Below is a small trained network, with its code and all its weights. Each question gives an input and a class and asks what happens when units are switched off, that is, made to give their printed mean instead of their output.

import numpy as np


def w(rows, s, z=0):
    codes = np.array(rows[::2]) - 128.0
    scale = np.full(codes.shape[1], s)
    scale[-1] = z or s
    return codes * scale


def norm(h):
    return h / np.sqrt((h * h).mean(-1, keepdims=True) + 1e-5)


def f(y):
    return y / 2 * (1 + np.tanh(0.7978845608 * (y + 0.044715 * y**3)))


def log_softmax(a):
    a = a - a.max(-1, keepdims=True)
    return a - np.log(np.exp(a).sum(-1, keepdims=True))


def net(x, mask):
    res = np.array(x, float).reshape(1, 6) / 4 @ E
    u = 0
    for l in range(2):
        y = f(norm(res) @ A[l][:, :-1].T + A[l][:, -1])
        res = res + np.where(mask[u : u + 12], y, B[l][:, -1]) @ B[l][:, :-1]
        u += 12
    return log_softmax(norm(res)[-1] @ U[:, :-1].T + U[:, -1])


A, B = {}, {}
E = w([
[122,140,40,125,193,67,163],'x0',
[79,34,100,169,111,163,88],'x1',
[127,129,129,131,129,125,126],'x2',
[179,123,93,99,147,175,72],'x3',
[131,205,64,138,4,71,50],'x4',
[170,183,86,255,143,224,182],'x5',
],0.0029)
A[0] = w([
[127,97,128,50,66,116,139,2],'L0N0',
[119,216,165,85,168,89,124,125],'L0N1',
[29,140,167,150,83,88,217,167],'L0N2',
[113,94,179,92,199,156,154,65],'L0N3',
[113,82,119,47,146,62,120,22],'L0N4',
[95,11,105,188,134,106,83,102],'L0N5',
[158,116,254,144,72,169,93,96],'L0N6',
[92,192,53,67,174,109,177,58],'L0N7',
[98,91,38,141,197,71,133,81],'L0N8',
[186,125,86,57,163,188,66,74],'L0N9',
[118,103,183,124,228,139,130,109],'L0N10',
[197,177,180,85,146,108,169,96],'L0N11',
],0.0072,0.0029)
B[0] = w([
[117,173,168,148,128,106,153,148],'L0N0',
[156,111,138,152,68,196,118,211],'L0N1',
[253,108,88,56,192,165,61,253],'L0N2',
[66,96,54,138,121,67,88,186],'L0N3',
[127,163,197,189,161,157,132,202],'L0N4',
[197,120,173,120,35,156,207,221],'L0N5',
[78,184,78,38,184,160,170,238],'L0N6',
[102,132,138,63,127,159,162,190],'L0N7',
[92,184,130,51,132,181,161,202],'L0N8',
[226,94,140,80,177,148,93,169],'L0N9',
[99,122,83,148,76,18,125,200],'L0N10',
[123,31,154,130,52,140,199,196],'L0N11',
],0.0066,0.0029)
A[1] = w([
[100,66,141,160,192,133,144,24],'L1N0',
[119,162,214,146,153,80,106,147],'L1N1',
[83,106,196,98,118,77,80,189],'L1N2',
[108,158,92,89,104,86,143,202],'L1N3',
[202,87,128,98,187,75,116,129],'L1N4',
[185,156,164,104,131,173,130,172],'L1N5',
[93,185,79,152,68,74,65,44],'L1N6',
[110,139,103,86,177,143,171,252],'L1N7',
[153,201,117,117,73,108,90,100],'L1N8',
[101,118,105,124,106,201,81,217],'L1N9',
[129,96,155,98,92,135,140,142],'L1N10',
[158,176,104,254,180,145,141,17],'L1N11',
],0.0072,0.0017)
B[1] = w([
[81,66,55,112,142,30,100,118],'L1N0',
[114,144,125,220,166,137,153,129],'L1N1',
[139,201,134,239,189,196,165,174],'L1N2',
[105,118,167,168,148,152,115,201],'L1N3',
[190,128,137,169,127,143,56,181],'L1N4',
[79,59,111,206,152,64,94,253],'L1N5',
[88,47,110,116,188,2,129,165],'L1N6',
[76,173,171,130,92,116,19,235],'L1N7',
[67,21,70,112,152,114,155,211],'L1N8',
[116,146,170,58,158,51,181,199],'L1N9',
[157,218,20,197,90,112,214,187],'L1N10',
[123,172,238,185,159,120,131,161],'L1N11',
],0.0047,0.0036)
U = w([
[64,54,56,144,159,17,115,159],'0',
[44,232,129,12,155,202,133,189],'1',
[130,196,203,244,188,151,139,164],'2',
[188,93,114,112,29,169,227,106],'3',
[246,97,111,87,193,161,28,2],'4',
],0.011,0.00079)

Each question gives the input, the list of numbers given to net, and the class t.
The units are the neurons (one row each of A and B). Each row of codes is followed by its name. A weight is (code - 128) times the scale printed after its matrix; where a second scale follows, it is the last column's (A, B and U).
mask holds one flag per neuron, layer by layer. A switched-off neuron (its flag False) gives its mean, the last column of its row in B, instead of its output. The means were averaged over made-up inputs and are rounded, as every weight is.
A unit's drop is (log p(t) with every unit on - log p(t) with that unit switched off) / (log p(t) with every unit on - log p(t) with every unit switched off).
The circuit of an input: a set's keep is (log p(t) with only the set's units on - log p(t) with every unit switched off) / (log p(t) with every unit on - log p(t) with every unit switched off). Starting from the 12 units with the biggest drops (on a tie, the unit counted first), units are removed one at a time, each time the one whose removal leaves the highest keep (on an exact tie, the one counted first), for as long as the keep stays at least 0.8.
circuit, biggest first: the units of the circuit, biggest drop first
most important unit: the unit with the biggest drop
k most important neurons: the k neurons with the biggest drops, biggest first
top k neurons in layer l: the k neurons of layer l with the biggest drops, biggest first
input [4,0,2,-7,-3,1], class 4: circuit, biggest first : (L0N2)
input [-6,-7,-6,-6,-1,2], class 3: 3 most important neurons : (L0N11; L0N1; L0N8)
input [-5,-8,0,6,4,-7], class 3: 3 most important neurons : (L0N11; L0N1; L0N2)
input [4,1,-1,-4,3,0], class 1: 2 most important neurons : (L0N8; L0N7)
input [2,0,-1,-2,-1,1], class 1: 4 most important neurons : (L0N8; L0N7; L0N9; L1N7)
input [6,5,-4,0,6,-8], class 2: circuit, biggest first : (L0N4; L1N2)
input [-5,4,-3,-1,-6,1], class 0: 3 most important neurons : (L0N3; L0N10; L0N8)
input [-1,-7,1,-3,-4,-6], class 3: 2 most important neurons : (L0N11; L0N1)
input [7,-5,-8,-3,-4,5], class 1: 2 most important neurons : (L0N5; L1N7)
input [-6,0,1,6,-7,5], class 0: 3 most important neurons : (L0N2; L1N0; L0N8)
input [5,7,3,8,4,8], class 2: 3 most important neurons : (L0N2; L1N11; L0N6)
input [6,-5,-4,-8,-3,-3], class 4: top 2 neurons in layer 0 : (L0N2; L0N6)
input [-7,1,1,3,0,-8], class 2: 4 most important neurons : (L1N2; L0N4; L0N8; L0N0)
input [1,-8,1,-5,-8,7], class 0: most important unit : L0N11
input [4,7,-8,5,-5,-2], class 3: top 2 neurons in layer 0 : (L0N5; L0N2)
input [0,-5,-6,4,-4,-3], class 3: 2 most important neurons : (L0N11; L0N1)
input [-6,-5,-6,7,-8,-1], class 0: 2 most important neurons : (L0N3; L0N2)
input [6,8,-8,-8,-4,3], class 3: top 2 neurons in layer 0 : (L0N5; L0N6)
input [3,-7,7,-1,-6,-1], class 3: top 3 neurons in layer 0 : (L0N11; L0N1; L0N7)
input [-6,-6,2,-3,3,3], class 1: top neuron in layer 0 : (L0N6)
input [7,0,-7,7,8,6], class 0: top 2 neurons in layer 0 : (L0N2; L0N6)
input [-4,1,-5,7,4,8], class 2: circuit, biggest first : (L1N11; L0N2)
input [6,-7,-6,-1,-4,-7], class 2: top 4 neurons in layer 0 : (L0N4; L0N6; L0N5; L0N10)
input [0,-4,0,-6,-3,-2], class 4: top 2 neurons in layer 0 : (L0N2; L0N5)
